Below is a small trained network, with its code and all its weights. Each question gives an input and a class and asks what happens when units are switched off, that is, made to give their printed mean instead of their output.

import numpy as np


def w(rows, s, z=0):
    codes = np.array(rows[::2]) - 128.0
    scale = np.full(codes.shape[1], s)
    scale[-1] = z or s
    return codes * scale


def f(y):
    return y / 2 * (1 + np.tanh(0.7978845608 * (y + 0.044715 * y**3)))


def log_softmax(a):
    a = a - a.max(-1, keepdims=True)
    return a - np.log(np.exp(a).sum(-1, keepdims=True))


def net(x, mask):
    res = np.array(x, float).reshape(1, 4) / 4 @ E
    y = f(res @ A[0][:, :-1].T + A[0][:, -1])
    res = res + np.where(mask, y, B[0][:, -1]) @ B[0][:, :-1]
    return log_softmax(res[-1] @ U[:, :-1].T + U[:, -1])


A, B = {}, {}
E = w([
[128,133,131],'x0',
[3,145,120],'x1',
[141,227,69],'x2',
[126,128,132],'x3',
],0.0069)
A[0] = w([
[131,163,93,52],'neuron 0',
[112,183,147,254],'neuron 1',
[126,135,108,52],'neuron 2',
[160,251,106,76],'neuron 3',
[219,175,162,87],'neuron 4',
[221,131,136,52],'neuron 5',
[76,123,75,61],'neuron 6',
[171,126,126,48],'neuron 7',
[160,117,137,22],'neuron 8',
],0.013,0.0049)
B[0] = w([
[65,79,201,122],'neuron 0',
[146,201,38,252],'neuron 1',
[114,152,174,99],'neuron 2',
[158,7,211,231],'neuron 3',
[79,173,82,210],'neuron 4',
[44,164,116,196],'neuron 5',
[27,141,138,145],'neuron 6',
[78,151,140,122],'neuron 7',
[53,115,148,106],'neuron 8',
],0.018,0.0041)
U = w([
[183,168,50,204],'0',
[188,181,67,216],'1',
[84,248,136,2],'2',
[171,91,201,86],'3',
],0.013,0.0044)

Each question gives the input, the list of numbers given to net, and the class t.
The units are the neurons (one row each of A and B). Each row of codes is followed by its name. A weight is (code - 128) times the scale printed after its matrix; where a second scale follows, it is the last column's (A, B and U).
mask holds one flag per neuron, in row order. A switched-off neuron (its flag False) gives its mean, the last column of its row in B, instead of its output. The means were averaged over made-up inputs and are rounded, as every weight is.
A unit's drop is (log p(t) with every unit on - log p(t) with that unit switched off) / (log p(t) with every unit on - log p(t) with every unit switched off).
The circuit of an input: a set's keep is (log p(t) with only the set's units on - log p(t) with every unit switched off) / (log p(t) with every unit on - log p(t) with every unit switched off). Starting from all 9 units, units are removed one at a time, each time the one whose removal leaves the highest keep (on an exact tie, the one counted first), for as long as the keep stays at least 0.8.
units of the circuit, in order: the units of the circuit, biggest drop first
k most important neurons: the k neurons with the biggest drops, biggest first
drop of u: that unit's drop, to one decimal
input [1,-8,8,7], class 2: units of the circuit, in order	[neuron 5]
input [2,-6,1,-5], class 2: 2 most important neurons	[neuron 5; neuron 4]
input [0,-6,-6,-2], class 2: units of the circuit, in order	[neuron 3; neuron 5]
input [4,7,8,6], class 3: 3 most important neurons	[neuron 3; neuron 0; neuron 4]
input [0,-6,2,0], class 2: 2 most important neurons	[neuron 5; neuron 4]
input [3,-6,-4,1], class 2: 2 most important neurons	[neuron 5; neuron 3]
input [7,-7,8,0], class 3: 2 most important neurons	[neuron 3; neuron 0]
input [1,4,7,-4], class 3: 3 most important neurons	[neuron 3; neuron 0; neuron 4]
input [6,1,8,3], class 3: 2 most important neurons	[neuron 3; neuron 0]
input [-5,-6,1,-1], class 2: drop of neuron 4	0.2
input [2,-3,5,4], class 3: drop of neuron 0	0.2
input [-4,-2,8,-7], class 3: drop of neuron 5	0.0
